Each row has a name. Each piece below is followed by the name of the row it came from, unless a question asks for something else. Each question is about the rows just above it. Places in a row count from 1.

mup: [  6   9  10  -8   3   8  -6 -19  -4   2  26   1  -3   2   5  18  -7  14
  -7 -12   0  -3   6   0  -6   1  18   0  -8  -5  -6 -12  -4  -1   2  -2]
puv: [ 12   8   3 -11   3   2   5 -42  13  -5   1   5   0   7  -3   6   0   0
   7   8   0   8   9  -1   7   4  19  -6  -2  -1   1  -2  -4   4  13   4]
vog: [ -9  31  -2 -10   5   3   5 -22  14   3 -16  -8   1  14   4  -1   2  -4
   4   9  -1  25   1 -11  21   7 -16  -7  -5  -4   0  17   4  12 -11  -3]
zive: [  2  18 -21   7   3  -6 -41   3   8  -8  24   2 -10   2  -1 -47  -4  18
 -30 -59  -8   3 -31   4   2  -8  35  -2   9  13  -3   1  -4   9 -15  -3]
rav: [ -6  -7   7   0  -7   4  -8 -35 -14  -4  19  -1   1   7   0  15  -6  22
   1   9 -12   0   5   7   2  -5  -1  -4   1  16   2   1  -4  -7  -2   0]
duta: [ 11 -38   4   5   2   3   3  12 -15   3   0  -1   1 -13  -2  28   7   0
   1   6  -1 -19  15  -1 -17   7   9   4  12  -8 -10  10   4 -12   6   3]
tirez: [ 19 -35   5  -5  -6   0  10 -12  -9   0  39  12  -2  -6   2  -7   0  27
   3  12   2 -13   1   6 -12   4  56  -4  -7  -7   2  -4   1 -12   1   5]
Kuv: [-15   8   3   6   8   1   0 -24   6  -8   4  -6  -8  -5   9 -11  -7   1
   9  22  -2 -12 -10   5  -2  -7   4  -9   3   6   5  -3  -6   1  -7 -21]
gaf: [-13 -10  -5   5  -1  -2  12  40 -13   4   7  11  -1   3  -2 -24  -6  10
   5   6   0  -2  -9  11   5  -1 -22   6 -10   9   7   7   3  -7 -10  -2]
gabeg: [ -8  19  -6   1   9   6  13  20   2   8   3  -3   9  -8   5 -10  -6  -1
  -2   0   5 -13   0  -1 -14   7  -5   4   9  -3   9   0  -2   5  -4   0]
fatug: [  0 -13  -4  -4  -6   2  -3   8  -7   0   1   2   1   0  -4   4  14  12
  -3  -2   4   4   3   3   4  -6   5   7  -5   7   2  -5   8  -6  -7  17]
asked: [  0 -13  -4  -4  -6   2  -3   8  -7   0   1   2   1   0  -4   4  14  12
  -3  -2   4   4   3   3   4  -6   5   7  -5   7   2  -5   8  -6  -7  17] | fatug
Count the entries of [  0 -13  -4  -4  -6   2  -3   8  -7   0   1   2   1   0  -4   4  14  12
  -3  -2   4   4]: | 22
How many entries does [ 11 -38   4   5   2   3   3] have? | 7
Number of entries in [ -6  -7   7   0  -7   4  -8 -35 -14  -4  19  -1   1   7   0]: | 15
Number of entries in [-13 -10  -5   5  -1  -2  12  40 -13   4   7  11  -1   3  -2 -24  -6  10
   5   6   0  -2  -9  11   5  -1 -22   6 -10   9   7   7   3  -7 -10  -2]: | 36

zit: [ 29 -15  34 -44   6 -22]
Vel: [ 29 -15 -59 -44   6 -22]
neve: [ 30 -16  29 -21 -11  34]
Gezu: [ 43  35   7  56  -1 -16]
Moge: [ 29 -15 -21 -44   6 -22]
Where do [ 30 -16  29 -21 -11  34] appear? | neve
Count the entries of [43 35  7 56]: | 4
Where in the named rows is [7]? | Gezu, 3
Row and place of [-1] in the named rows: | Gezu, 5
Count the entries of [ 29 -15  34 -44   6]: | 5
Count the entries of [43 35]: | 2

Fogi: [  7  11  -1   3  12   0 -12 -22  63 -11]
Dut: [-11  -7 -15  13 -17 -19  38 -26  62  30]
nizad: [ -3  -9  12  11   6  -8 -27  -7 -10 -26]
Zef: [  4  53   0 -24 -18   9 -26  22 -13  32]
Vepa: [  3  29  -4 -16 -10   4  -7   7 -15  11]
Count the entries of [-3 -9 12]: | 3
Where in the named rows is [63]? | Fogi, 9
[-22] is at row and place | Fogi, 8

